Below are the code and all the weights of a small trained network. Each question names an input and a class and asks about switching units off, where a switched-off unit gives its printed mean instead of its output.

import numpy as np


def w(rows, s, z=0):
    codes = np.array(rows[::2]) - 128.0
    scale = np.full(codes.shape[1], s)
    scale[-1] = z or s
    return codes * scale


def f(y):
    return np.maximum(y, 0)


def log_softmax(a):
    a = a - a.max(-1, keepdims=True)
    return a - np.log(np.exp(a).sum(-1, keepdims=True))


def net(x, mask):
    res = np.array(x, float).reshape(1, 5) / 4 @ E
    y = f(res @ A[0][:, :-1].T + A[0][:, -1])
    res = res + np.where(mask, y, B[0][:, -1]) @ B[0][:, :-1]
    return log_softmax(res[-1] @ U[:, :-1].T + U[:, -1])


A, B = {}, {}
E = w([
[128,128,129],'x0',
[43,190,74],'x1',
[128,127,128],'x2',
[92,2,81],'x3',
[62,105,210],'x4',
],0.018)
A[0] = w([
[165,99,112,157],'n0',
[95,164,122,149],'n1',
[156,93,123,80],'n2',
[123,77,62,95],'n3',
[68,175,173,87],'n4',
[231,76,194,250],'n5',
[74,140,76,94],'n6',
[163,94,182,109],'n7',
[35,50,180,42],'n8',
[78,148,248,118],'n9',
],0.017,0.011)
B[0] = w([
[159,100,159,172],'n0',
[130,193,84,173],'n1',
[188,78,95,153],'n2',
[74,65,149,193],'n3',
[92,170,123,186],'n4',
[194,84,204,254],'n5',
[59,60,150,183],'n6',
[41,70,220,175],'n7',
[221,251,94,215],'n8',
[35,115,169,218],'n9',
],0.012,0.024)
U = w([
[217,177,168,167],'0',
[79,93,158,189],'1',
[148,201,7,204],'2',
[83,160,118,1],'3',
[165,74,118,54],'4',
],0.019,0.013)

Each question gives the input, the list of numbers given to net, and the class t.
The units are the neurons (one row each of A and B). Each row of codes is followed by its name. A weight is (code - 128) times the scale printed after its matrix; where a second scale follows, it is the last column's (A, B and U).
mask holds one flag per neuron, in row order. A switched-off neuron (its flag False) gives its mean, the last column of its row in B, instead of its output. The means were averaged over made-up inputs and are rounded, as every weight is.
A unit's drop is (log p(t) with every unit on - log p(t) with that unit switched off) / (log p(t) with every unit on - log p(t) with every unit switched off).
The circuit of an input: a set's keep is (log p(t) with only the set's units on - log p(t) with every unit switched off) / (log p(t) with every unit on - log p(t) with every unit switched off). Starting from all 10 units, units are removed one at a time, each time the one whose removal leaves the highest keep (on an exact tie, the one counted first), for as long as the keep stays at least 0.8.
units of the circuit, in order: the units of the circuit, biggest drop first
most important unit: the unit with the biggest drop
top k neurons: the k neurons with the biggest drops, biggest first
drop of u: that unit's drop, to one decimal
input [6,8,8,-2,2], class 3: top 4 neurons -> (n8; n6; n1; n5)
input [5,2,-8,0,2], class 3: units of the circuit, in order -> (n5; n7)
input [-2,6,-8,-2,5], class 3: most important unit -> n9
input [4,-1,0,4,-2], class 4: top 2 neurons -> (n9; n7)
input [1,1,0,-1,-2], class 2: units of the circuit, in order -> (n5; n7)
input [5,-8,-5,8,2], class 0: top 2 neurons -> (n8; n5)
input [6,4,-1,7,2], class 2: top 2 neurons -> (n8; n5)
input [1,7,7,-1,6], class 3: top 2 neurons -> (n9; n6)
input [7,1,8,-8,5], class 3: top 2 neurons -> (n5; n4)
input [8,-4,5,1,-3], class 4: top 2 neurons -> (n8; n1)
input [7,-6,-8,7,5], class 0: drop of n8 -> 1.2
input [6,-6,-2,2,-7], class 4: drop of n8 -> 1.7
input [6,5,-1,2,6], class 2: drop of n2 -> 0.0
input [2,5,-2,8,3], class 2: units of the circuit, in order -> (n8)
